Here is a tiny trained network, its code and every weight. The questions are about switching its units off for an input and a class, where a switched-off unit gives its printed mean instead of its output.

import numpy as np


def w(rows, s, z=0):
    codes = np.array(rows[::2]) - 128.0
    scale = np.full(codes.shape[1], s)
    scale[-1] = z or s
    return codes * scale


def norm(h):
    return h / np.sqrt((h * h).mean(-1, keepdims=True) + 1e-5)


def f(y):
    return np.maximum(y, 0)


def log_softmax(a):
    a = a - a.max(-1, keepdims=True)
    return a - np.log(np.exp(a).sum(-1, keepdims=True))


def net(x, mask):
    res = np.array(x, float).reshape(1, 7) / 4 @ E
    u = 0
    for l in range(3):
        y = f(norm(res) @ A[l][:, :-1].T + A[l][:, -1])
        res = res + np.where(mask[u : u + 3], y, B[l][:, -1]) @ B[l][:, :-1]
        u += 3
    return log_softmax(norm(res)[-1] @ U[:, :-1].T + U[:, -1])


A, B = {}, {}
E = w([
[122,131,142,131,146,127,143,122,130,129,127,136],'x0',
[123,139,125,122,132,122,128,119,131,128,128,132],'x1',
[141,113,226,54,46,73,203,34,139,230,180,60],'x2',
[135,115,198,132,172,184,28,138,201,88,255,174],'x3',
[127,125,139,138,141,125,136,127,125,126,127,121],'x4',
[129,136,117,128,119,114,122,133,133,128,135,128],'x5',
[94,227,72,154,181,191,134,231,156,141,62,97],'x6',
],0.007)
A[0] = w([
[182,200,166,133,183,171,67,123,171,173,125,54,5],'0.n0',
[106,172,161,117,152,155,126,169,75,179,45,70,71],'0.n1',
[80,56,112,164,133,89,121,114,2,134,108,157,12],'0.n2',
],0.0056,0.0031)
B[0] = w([
[3,140,174,89,98,145,166,169,124,166,155,157,193],'0.n0',
[174,120,84,183,99,110,137,96,181,110,102,139,254],'0.n1',
[77,132,132,104,115,114,148,148,88,183,149,191,220],'0.n2',
],0.013,0.0033)
A[1] = w([
[184,90,186,146,153,146,55,68,111,77,145,161,1],'1.n0',
[195,183,142,139,134,149,154,147,149,184,143,64,3],'1.n1',
[160,130,156,147,147,91,91,139,2,55,132,218,27],'1.n2',
],0.0065,0.003)
B[1] = w([
[115,126,65,193,113,102,102,10,196,73,112,147,234],'1.n0',
[138,234,123,166,87,108,104,141,147,178,104,109,162],'1.n1',
[125,195,129,61,57,223,136,78,134,172,124,190,251],'1.n2',
],0.011,0.0031)
A[2] = w([
[150,100,122,49,93,95,159,149,22,137,115,227,49],'2.n0',
[172,105,61,143,107,109,182,197,19,45,57,214,6],'2.n1',
[121,2,156,174,91,15,147,68,77,131,121,111,206],'2.n2',
],0.0058,0.0022)
B[2] = w([
[36,169,254,62,129,116,157,148,5,182,87,93,222],'2.n0',
[120,126,245,74,73,54,223,162,114,24,191,202,218],'2.n1',
[183,69,101,106,247,190,40,171,103,158,157,9,254],'2.n2',
],0.007,0.0053)
U = w([
[43,205,208,63,58,128,174,146,82,197,185,194,252],'0',
[139,137,50,156,93,174,36,3,175,60,150,244,61],'1',
[187,49,136,57,201,78,96,97,22,228,97,27,52],'2',
[200,79,179,114,173,87,43,40,199,132,255,72,88],'3',
[174,181,57,184,114,68,196,195,140,45,52,197,122],'4',
[63,188,90,197,210,208,28,218,174,82,169,186,33],'5',
[195,216,61,197,69,62,189,91,189,227,57,48,84],'6',
],0.0092,0.005)

Each question gives the input, the list of numbers given to net, and the class t.
The units are the neurons (one row each of A and B). Each row of codes is followed by its name. A weight is (code - 128) times the scale printed after its matrix; where a second scale follows, it is the last column's (A, B and U).
mask holds one flag per neuron, layer by layer. A switched-off neuron (its flag False) gives its mean, the last column of its row in B, instead of its output. The means were averaged over made-up inputs and are rounded, as every weight is.
A unit's drop is (log p(t) with every unit on - log p(t) with that unit switched off) / (log p(t) with every unit on - log p(t) with every unit switched off).
The circuit of an input: a set's keep is (log p(t) with only the set's units on - log p(t) with every unit switched off) / (log p(t) with every unit on - log p(t) with every unit switched off). Starting from all 9 units, units are removed one at a time, each time the one whose removal leaves the highest keep (on an exact tie, the one counted first), for as long as the keep stays at least 0.8.
circuit, biggest first: the units of the circuit, biggest drop first
k most important neurons: the k neurons with the biggest drops, biggest first
top k neurons in layer l: the k neurons of layer l with the biggest drops, biggest first
drop of u: that unit's drop, to one decimal
input [6,4,5,-3,-3,1,-5], class 2: circuit, biggest first -> 2.n2
input [7,-1,-6,6,6,5,0], class 1: top 2 neurons in layer 2 -> 2.n2, 2.n0
input [-2,-8,-8,-1,1,5,4], class 4: 2 most important neurons -> 2.n1, 2.n2
input [-1,0,-5,0,-8,-8,0], class 0: circuit, biggest first -> 0.n1, 1.n2
input [2,-2,-5,0,-6,-3,7], class 4: circuit, biggest first -> 2.n2, 2.n1, 0.n1
input [7,0,5,3,7,-7,0], class 3: 2 most important neurons -> 1.n2, 2.n0
input [3,6,5,2,1,8,-2], class 3: 3 most important neurons -> 0.n2, 2.n0, 0.n0
input [-3,-2,-6,4,-7,-4,-1], class 1: top 2 neurons in layer 1 -> 1.n0, 1.n2
input [6,-7,-8,-2,-3,-4,0], class 0: top 2 neurons in layer 1 -> 1.n2, 1.n0
input [-8,2,1,6,1,0,6], class 0: 2 most important neurons -> 0.n0, 2.n2
input [5,1,-8,-1,4,8,7], class 4: top 2 neurons in layer 2 -> 2.n1, 2.n2
input [-4,-6,7,0,-7,0,-8], class 2: 2 most important neurons -> 2.n2, 0.n1
input [-5,8,-2,7,-2,1,-4], class 1: top 2 neurons in layer 1 -> 1.n0, 1.n2
input [7,-1,-7,8,-7,8,-5], class 1: circuit, biggest first -> 1.n0
input [-4,7,-1,7,2,-2,-7], class 1: 2 most important neurons -> 1.n0, 1.n2
input [-1,-5,3,0,2,-7,5], class 6: top 2 neurons in layer 2 -> 2.n1, 2.n0
input [-6,3,2,-6,-2,-4,-6], class 2: 2 most important neurons -> 2.n2, 1.n2
input [-5,7,-8,0,-3,4,-6], class 0: top 2 neurons in layer 0 -> 0.n2, 0.n1
input [-3,-3,8,0,8,-6,-5], class 2: top 2 neurons in layer 2 -> 2.n2, 2.n1
input [2,3,7,0,1,8,6], class 6: circuit, biggest first -> 0.n1
input [6,6,3,-1,4,0,4], class 6: drop of 2.n0 -> 0.0
input [5,6,6,-5,6,-4,-5], class 2: drop of 2.n2 -> 0.3
input [-8,1,-4,-2,-5,7,5], class 4: drop of 2.n1 -> 0.1
